Below is a small trained network, with its code and all its weights. Each question gives an input and a target symbol and asks what happens when units are switched off, that is, made to give their printed mean instead of their output.

import numpy as np


def w(rows, s, z=0):
    codes = np.array(rows[::2]) - 128.0
    scale = np.full(codes.shape[1], s)
    scale[-1] = z or s
    return codes * scale


def norm(h):
    return h / np.sqrt((h * h).mean(-1, keepdims=True) + 1e-5)


def f(y):
    return np.maximum(y, 0)


def softmax(a):
    e = np.exp(a - a.max(-1, keepdims=True))
    return e / e.sum(-1, keepdims=True)


def log_softmax(a):
    a = a - a.max(-1, keepdims=True)
    return a - np.log(np.exp(a).sum(-1, keepdims=True))


def net(x, mask):
    ids = ['αβδεζηθλμστφψ'.index(c) for c in x.split()]
    T = len(ids)
    res = E[ids] + P[:T]
    r = norm(res)
    for j in range(3):
        rows = slice(2 * j, 2 * j + 2)
        q, k, v = (r @ M[0][rows].T for M in (Q, K, V))
        z = softmax(np.where(np.tri(T) > 0, q @ k.T / 2**0.5, -1e9)) @ v
        o = O[0][rows]
        res = res + np.where(mask[j], z, o[:, -1]) @ o[:, :-1]
    y = f(norm(res) @ A[0][:, :-1].T + A[0][:, -1])
    res = res + np.where(mask[3:11], y, B[0][:, -1]) @ B[0][:, :-1]
    return log_softmax(norm(res)[-1] @ U[:, :-1].T + U[:, -1])


Q, K, V, O, A, B = {}, {}, {}, {}, {}, {}
E = w([
[112,150,182,183],'α',
[103,87,143,118],'β',
[108,80,141,122],'δ',
[114,83,147,113],'ε',
[41,82,176,78],'ζ',
[52,93,152,108],'η',
[6,181,161,128],'θ',
[83,130,67,91],'λ',
[101,220,69,167],'μ',
[187,129,63,113],'σ',
[204,101,107,132],'τ',
[77,144,102,162],'φ',
[68,89,194,95],'ψ',
],0.016)
P = w([
[214,171,123,99],'0',
[133,23,77,254],'1',
[93,116,79,233],'2',
[49,70,176,198],'3',
[187,47,76,211],'4',
[76,70,185,182],'5',
[155,45,137,197],'6',
[173,85,125,205],'7',
],0.0086)
Q[0] = w([
[105,131,127,129],'head 0',
[189,90,59,153],'head 0',
[144,200,130,6],'head 1',
[101,68,112,181],'head 1',
[176,105,67,151],'head 2',
[105,146,168,158],'head 2',
],0.021)
K[0] = w([
[103,123,141,124],'head 0',
[215,125,217,209],'head 0',
[86,2,92,220],'head 1',
[199,196,143,66],'head 1',
[88,137,42,67],'head 2',
[143,183,166,148],'head 2',
],0.018)
V[0] = w([
[178,107,179,159],'head 0',
[106,50,51,31],'head 0',
[101,88,242,103],'head 1',
[250,46,145,133],'head 1',
[79,59,30,28],'head 2',
[123,123,208,116],'head 2',
],0.019)
O[0] = w([
[118,73,153,190,185],'head 0',
[156,204,163,106,10],'head 0',
[30,149,173,145,216],'head 1',
[113,122,251,138,245],'head 1',
[128,221,117,216,1],'head 2',
[73,133,157,136,123],'head 2',
],0.018,0.0063)
A[0] = w([
[205,188,156,146,183],'neuron 0',
[129,150,153,2,179],'neuron 1',
[117,161,130,48,71],'neuron 2',
[135,147,117,151,58],'neuron 3',
[121,56,151,57,119],'neuron 4',
[113,51,72,63,254],'neuron 5',
[119,162,128,63,72],'neuron 6',
[144,116,33,93,107],'neuron 7',
],0.018,0.0025)
B[0] = w([
[91,153,97,202,181],'neuron 0',
[142,94,41,235,208],'neuron 1',
[89,82,119,245,160],'neuron 2',
[136,95,110,149,139],'neuron 3',
[137,148,49,249,242],'neuron 4',
[136,188,200,142,254],'neuron 5',
[101,124,91,207,151],'neuron 6',
[76,94,213,3,184],'neuron 7',
],0.016,0.0098)
U = w([
[100,10,101,161,189],'α',
[118,135,159,116,93],'β',
[129,130,195,124,123],'δ',
[118,131,165,121,108],'ε',
[112,180,81,174,227],'ζ',
[85,177,86,159,2],'η',
[67,118,61,96,58],'θ',
[170,174,96,152,220],'λ',
[156,102,111,97,127],'μ',
[191,110,145,190,124],'σ',
[156,117,167,144,20],'τ',
[150,121,102,102,147],'φ',
[75,148,132,130,134],'ψ',
],0.014,0.0028)

Each question gives the input, a string of symbols that net reads in full, and the target symbol t.
The units are the heads (2 rows each of Q, K, V and O) and the neurons (one row each of A and B). Each row of codes is followed by its name. A weight is (code - 128) times the scale printed after its matrix; where a second scale follows, it is the last column's (O, A, B and U).
mask holds one flag per unit, heads first, then neurons. A switched-off unit (its flag False) gives its mean, the last column of its rows in O or B, instead of its output. The means were averaged over made-up inputs and are rounded, as every weight is.
A unit's drop is (log p(t) with every unit on - log p(t) with that unit switched off) / (log p(t) with every unit on - log p(t) with every unit switched off).
The circuit of an input: a set's keep is (log p(t) with only the set's units on - log p(t) with every unit switched off) / (log p(t) with every unit on - log p(t) with every unit switched off). Starting from all 11 units, units are removed one at a time, each time the one whose removal leaves the highest keep (on an exact tie, the one counted first), for as long as the keep stays at least 0.8.
circuit, biggest first: the units of the circuit, biggest drop first
most important unit: the unit with the biggest drop
k most important neurons: the k neurons with the biggest drops, biggest first
heads that matter: for each layer, one digit per head in row order, 1 if its drop is at least 0.15 and else 0, layers parted by /
drop when u is switched off: that unit's drop, to one decimal
input σ ψ δ α α ζ σ ε, target σ: circuit, biggest first -> [head 1]
input σ σ α μ δ, target σ: heads that matter -> 011
input ζ ζ ψ δ ψ ε λ δ, target ζ: heads that matter -> 001
input σ ζ ψ, target σ: heads that matter -> 010
input ζ δ σ, target ζ: heads that matter -> 001
input θ σ α σ ζ, target θ: circuit, biggest first -> [head 1; neuron 7]
input λ ψ λ δ, target ζ: heads that matter -> 101
input λ μ δ σ, target λ: circuit, biggest first -> [head 2; head 1]
input ζ α δ σ ψ λ, target ζ: heads that matter -> 100
input λ τ λ τ ψ, target λ: heads that matter -> 110
input σ τ ε, target σ: heads that matter -> 010
input θ ε α ζ, target θ: 2 most important neurons -> [neuron 7; neuron 5]
input ψ ψ δ α τ ζ β λ, target ζ: heads that matter -> 001
input λ δ ζ, target ζ: most important unit -> head 0
input σ σ σ α ε τ, target σ: drop when head 1 is switched off -> 0.3
input σ α ε η θ μ, target σ: drop when head 1 is switched off -> 0.7
input σ ψ α α ζ, target σ: drop when head 1 is switched off -> 0.5
input σ α δ ε ψ, target σ: drop when head 1 is switched off -> 0.5
